Below is a small trained network, with its code and all its weights. Each question gives an input and a class and asks what happens when units are switched off, that is, made to give their printed mean instead of their output.

import numpy as np


def w(rows, s, z=0):
    codes = np.array(rows[::2]) - 128.0
    scale = np.full(codes.shape[1], s)
    scale[-1] = z or s
    return codes * scale


def f(y):
    return y / 2 * (1 + np.tanh(0.7978845608 * (y + 0.044715 * y**3)))


def log_softmax(a):
    a = a - a.max(-1, keepdims=True)
    return a - np.log(np.exp(a).sum(-1, keepdims=True))


def net(x, mask):
    res = np.array(x, float).reshape(1, 7) / 4 @ E
    y = f(res @ A[0][:, :-1].T + A[0][:, -1])
    res = res + np.where(mask, y, B[0][:, -1]) @ B[0][:, :-1]
    return log_softmax(res[-1] @ U[:, :-1].T + U[:, -1])


A, B = {}, {}
E = w([
[188,251,32,24,120,76],'x0',
[64,82,86,35,254,216],'x1',
[212,62,215,60,200,11],'x2',
[250,21,51,102,66,183],'x3',
[138,132,122,142,140,130],'x4',
[124,127,130,120,121,128],'x5',
[128,128,130,127,127,129],'x6',
],0.0074)
A[0] = w([
[113,89,170,214,138,183,90],'neuron 1',
[139,91,160,103,157,58,129],'neuron 2',
[158,112,175,89,170,63,139],'neuron 3',
[101,177,74,154,100,173,118],'neuron 4',
[154,211,77,60,140,102,100],'neuron 5',
[111,86,81,76,202,197,113],'neuron 6',
[121,89,117,43,188,177,133],'neuron 7',
[233,65,68,105,76,199,3],'neuron 8',
[186,107,173,102,164,79,153],'neuron 9',
[55,126,96,54,227,195,98],'neuron 10',
[164,114,199,79,147,60,140],'neuron 11',
[74,204,96,164,88,210,177],'neuron 12',
[48,120,115,73,202,151,114],'neuron 13',
[75,233,135,114,172,76,79],'neuron 14',
[55,216,173,142,169,94,44],'neuron 15',
[162,161,168,191,50,66,142],'neuron 16',
[156,153,143,183,65,78,117],'neuron 17',
[85,9,255,195,137,167,4],'neuron 18',
[152,169,175,154,14,118,87],'neuron 19',
[163,202,48,43,112,95,76],'neuron 20',
[104,81,130,195,143,133,94],'neuron 21',
[25,169,218,181,185,100,48],'neuron 22',
[64,195,82,179,71,196,161],'neuron 23',
[170,128,196,97,193,68,128],'neuron 24',
[198,245,100,72,146,117,79],'neuron 25',
],0.0091,0.0037)
B[0] = w([
[108,120,173,101,147,193,192],'neuron 1',
[85,125,50,85,176,146,202],'neuron 2',
[66,135,54,62,188,136,218],'neuron 3',
[81,110,67,80,182,153,188],'neuron 4',
[129,107,211,113,149,240,206],'neuron 5',
[171,207,167,195,115,19,211],'neuron 6',
[150,187,136,201,146,49,206],'neuron 7',
[239,25,91,93,1,79,212],'neuron 8',
[46,127,46,61,154,130,217],'neuron 9',
[141,199,149,198,153,47,235],'neuron 10',
[85,147,66,93,143,122,227],'neuron 11',
[82,131,35,77,168,138,230],'neuron 12',
[151,184,145,190,116,48,208],'neuron 13',
[220,36,139,101,5,138,199],'neuron 14',
[220,15,88,118,27,76,201],'neuron 15',
[124,216,151,206,167,45,217],'neuron 16',
[127,212,167,227,159,53,190],'neuron 17',
[116,117,203,119,154,239,255],'neuron 18',
[131,202,136,178,135,64,191],'neuron 19',
[116,123,243,125,144,231,223],'neuron 20',
[110,120,151,126,141,188,165],'neuron 21',
[214,40,127,108,24,129,236],'neuron 22',
[24,142,49,52,166,135,233],'neuron 23',
[48,134,54,67,142,144,229],'neuron 24',
[136,116,226,118,161,219,213],'neuron 25',
],0.0073,0.0095)
U = w([
[51,127,7,84,163,129,245],'0',
[134,190,155,192,142,37,117],'1',
[117,103,229,116,144,222,20],'2',
[207,35,82,109,36,96,123],'3',
],0.014,0.0011)

Each question gives the input, the list of numbers given to net, and the class t.
The units are the neurons (one row each of A and B). Each row of codes is followed by its name. A weight is (code - 128) times the scale printed after its matrix; where a second scale follows, it is the last column's (A, B and U).
mask holds one flag per neuron, in row order. A switched-off neuron (its flag False) gives its mean, the last column of its row in B, instead of its output. The means were averaged over made-up inputs and are rounded, as every weight is.
A unit's drop is (log p(t) with every unit on - log p(t) with that unit switched off) / (log p(t) with every unit on - log p(t) with every unit switched off).
The circuit of an input: a set's keep is (log p(t) with only the set's units on - log p(t) with every unit switched off) / (log p(t) with every unit on - log p(t) with every unit switched off). Starting from the 12 units with the biggest drops (on a tie, the unit counted first), units are removed one at a time, each time the one whose removal leaves the highest keep (on an exact tie, the one counted first), for as long as the keep stays at least 0.8.
circuit, biggest first: the units of the circuit, biggest drop first
most important unit: the unit with the biggest drop
k most important neurons: the k neurons with the biggest drops, biggest first
drop when u is switched off: that unit's drop, to one decimal
input [-5,5,-3,3,3,6,-5], class 1: circuit, biggest first	neuron 6; neuron 10
input [0,5,-2,5,3,6,8], class 1: circuit, biggest first	neuron 6; neuron 7
input [-6,6,0,2,4,-6,-7], class 1: most important unit	neuron 6
input [3,-6,-3,-7,6,-6,3], class 3: 4 most important neurons	neuron 14; neuron 15; neuron 22; neuron 10
input [-7,7,6,-8,-5,4,-4], class 3: 2 most important neurons	neuron 22; neuron 15
input [-8,-7,2,2,2,1,-2], class 2: 2 most important neurons	neuron 18; neuron 1
input [-4,1,0,-4,4,-7,8], class 2: 2 most important neurons	neuron 8; neuron 18
input [4,-5,5,-2,8,-7,1], class 0: 3 most important neurons	neuron 24; neuron 9; neuron 3
input [3,-2,7,-7,-7,-5,8], class 0: 4 most important neurons	neuron 24; neuron 3; neuron 11; neuron 9
input [7,2,5,0,6,7,2], class 2: 3 most important neurons	neuron 20; neuron 25; neuron 5
input [-3,-4,7,7,4,0,0], class 0: 2 most important neurons	neuron 9; neuron 22
input [-7,-3,-3,-6,8,-8,-2], class 2: 3 most important neurons	neuron 18; neuron 1; neuron 8
input [0,-8,8,0,7,-3,4], class 0: 3 most important neurons	neuron 9; neuron 24; neuron 3
input [0,-4,-6,-7,0,7,-6], class 3: circuit, biggest first	neuron 15
input [2,8,-7,-3,-3,7,-4], class 1: 2 most important neurons	neuron 10; neuron 6
input [0,7,1,8,-6,-4,-7], class 3: 4 most important neurons	neuron 8; neuron 16; neuron 17; neuron 19
input [-2,-1,4,3,-8,3,8], class 0: drop when neuron 11 is switched off	0.0
input [-8,-5,5,8,5,2,8], class 2: drop when neuron 21 is switched off	0.1
input [-7,-6,2,5,1,-6,1], class 2: drop when neuron 1 is switched off	0.4
input [6,-5,4,-8,-4,3,0], class 3: circuit, biggest first	neuron 14
